Below is a small trained network, with its code and all its weights. Each question gives an input and a class and asks what happens when units are switched off, that is, made to give their printed mean instead of their output.

import numpy as np


def w(rows, s, z=0):
    codes = np.array(rows[::2]) - 128.0
    scale = np.full(codes.shape[1], s)
    scale[-1] = z or s
    return codes * scale


def norm(h):
    return h / np.sqrt((h * h).mean(-1, keepdims=True) + 1e-5)


def f(y):
    return y / 2 * (1 + np.tanh(0.7978845608 * (y + 0.044715 * y**3)))


def log_softmax(a):
    a = a - a.max(-1, keepdims=True)
    return a - np.log(np.exp(a).sum(-1, keepdims=True))


def net(x, mask):
    res = np.array(x, float).reshape(1, 5) / 4 @ E
    u = 0
    for l in range(2):
        y = f(norm(res) @ A[l][:, :-1].T + A[l][:, -1])
        res = res + np.where(mask[u : u + 7], y, B[l][:, -1]) @ B[l][:, :-1]
        u += 7
    return log_softmax(norm(res)[-1] @ U[:, :-1].T + U[:, -1])


A, B = {}, {}
E = w([
[158,75,149,111,97,105,190,121,105,100,132,87],'x0',
[119,143,94,75,137,135,170,122,201,202,122,152],'x1',
[94,173,141,105,111,108,139,66,107,115,137,146],'x2',
[176,52,84,156,113,89,187,96,140,57,91,99],'x3',
[63,168,120,99,255,113,153,149,105,88,90,143],'x4',
],0.0094)
A[0] = w([
[135,61,179,163,123,103,175,112,93,114,132,101,35],'0.n0',
[128,101,60,100,147,152,208,137,226,220,55,156,59],'0.n1',
[21,140,129,158,103,112,54,203,165,109,155,189,43],'0.n2',
[113,115,128,236,62,180,49,209,96,138,134,116,57],'0.n3',
[182,163,168,77,25,198,61,145,143,224,202,183,3],'0.n4',
[181,142,65,81,167,110,197,174,209,122,150,117,63],'0.n5',
[180,83,95,104,167,134,151,103,254,151,47,124,88],'0.n6',
],0.0063,0.0044)
B[0] = w([
[119,74,101,157,141,179,107,154,90,95,118,96,157],'0.n0',
[188,125,135,23,156,107,185,78,157,149,128,55,214],'0.n1',
[144,149,143,61,151,148,112,184,97,156,119,69,162],'0.n2',
[169,150,254,152,89,156,123,134,214,106,73,195,206],'0.n3',
[84,50,132,148,87,46,88,70,142,210,242,75,254],'0.n4',
[205,131,176,143,227,61,104,149,146,99,102,135,166],'0.n5',
[125,116,92,87,216,91,126,116,184,112,88,165,196],'0.n6',
],0.0088,0.0059)
A[1] = w([
[183,135,20,161,101,157,130,61,160,125,91,192,5],'1.n0',
[208,104,136,144,80,199,182,134,59,94,105,34,28],'1.n1',
[134,37,124,147,75,115,198,125,142,89,110,159,114],'1.n2',
[134,161,174,68,129,138,74,136,96,188,113,75,137],'1.n3',
[91,143,127,95,173,120,119,142,76,82,92,215,71],'1.n4',
[52,200,107,56,141,150,177,106,51,111,129,178,29],'1.n5',
[138,169,89,94,153,254,61,151,101,199,145,136,20],'1.n6',
],0.0081,0.0027)
B[1] = w([
[62,164,44,181,60,240,220,73,210,145,89,108,140],'1.n0',
[164,80,151,78,168,88,80,175,38,61,111,87,236],'1.n1',
[56,151,69,92,154,180,57,167,56,85,97,80,247],'1.n2',
[111,166,65,199,135,134,160,106,53,174,60,144,255],'1.n3',
[116,175,102,130,89,104,144,148,168,191,200,158,212],'1.n4',
[141,78,213,168,86,112,215,175,84,50,209,219,217],'1.n5',
[128,140,80,111,132,209,64,97,104,112,99,2,187],'1.n6',
],0.009,0.0041)
U = w([
[79,210,111,133,168,204,88,149,65,185,95,100,57],'0',
[140,61,117,96,118,123,89,153,41,41,98,63,229],'1',
[215,124,218,191,64,179,76,146,162,105,77,190,71],'2',
[112,96,138,124,64,88,76,55,144,242,219,85,248],'3',
[91,163,151,144,117,92,208,149,81,106,222,213,103],'4',
[125,117,81,165,172,111,122,189,180,94,96,163,10],'5',
[204,100,88,5,180,90,215,87,201,143,82,100,240],'6',
[79,111,41,148,63,206,151,73,164,97,77,99,4],'7',
],0.017,0.0024)

Each question gives the input, the list of numbers given to net, and the class t.
The units are the neurons (one row each of A and B). Each row of codes is followed by its name. A weight is (code - 128) times the scale printed after its matrix; where a second scale follows, it is the last column's (A, B and U).
mask holds one flag per neuron, layer by layer. A switched-off neuron (its flag False) gives its mean, the last column of its row in B, instead of its output. The means were averaged over made-up inputs and are rounded, as every weight is.
A unit's drop is (log p(t) with every unit on - log p(t) with that unit switched off) / (log p(t) with every unit on - log p(t) with every unit switched off).
The circuit of an input: a set's keep is (log p(t) with only the set's units on - log p(t) with every unit switched off) / (log p(t) with every unit on - log p(t) with every unit switched off). Starting from the 12 units with the biggest drops (on a tie, the unit counted first), units are removed one at a time, each time the one whose removal leaves the highest keep (on an exact tie, the one counted first), for as long as the keep stays at least 0.8.
circuit, biggest first: the units of the circuit, biggest drop first
k most important neurons: the k neurons with the biggest drops, biggest first
k most important neurons of layer l: the k neurons of layer l with the biggest drops, biggest first
drop when u is switched off: that unit's drop, to one decimal
input [-4,2,5,-5,8], class 4: circuit, biggest first : [1.n5]
input [-8,1,-4,5,-4], class 6: 2 most important neurons : [0.n6, 0.n1]
input [3,-1,-3,4,8], class 5: 3 most important neurons of layer 1 : [1.n4, 1.n1, 1.n6]
input [5,-6,7,-2,2], class 4: 2 most important neurons of layer 0 : [0.n4, 0.n1]
input [-7,-7,-1,1,8], class 4: 2 most important neurons of layer 1 : [1.n5, 1.n4]
input [6,5,-3,1,-7], class 6: 3 most important neurons : [0.n6, 0.n1, 1.n4]
input [-3,-2,1,-7,-1], class 3: 2 most important neurons : [0.n4, 1.n2]
input [-8,-1,0,4,-5], class 2: 2 most important neurons of layer 0 : [0.n3, 0.n1]
input [5,-4,-8,-5,4], class 0: 2 most important neurons : [1.n5, 0.n1]
input [-7,4,7,5,-5], class 7: 2 most important neurons : [1.n0, 0.n2]
input [-1,-8,-1,-2,1], class 2: drop when 0.n3 is switched off : 0.5
input [1,1,4,-4,6], class 4: drop when 1.n5 is switched off : 1.2
input [-4,-5,6,-3,5], class 4: drop when 1.n5 is switched off : 1.7
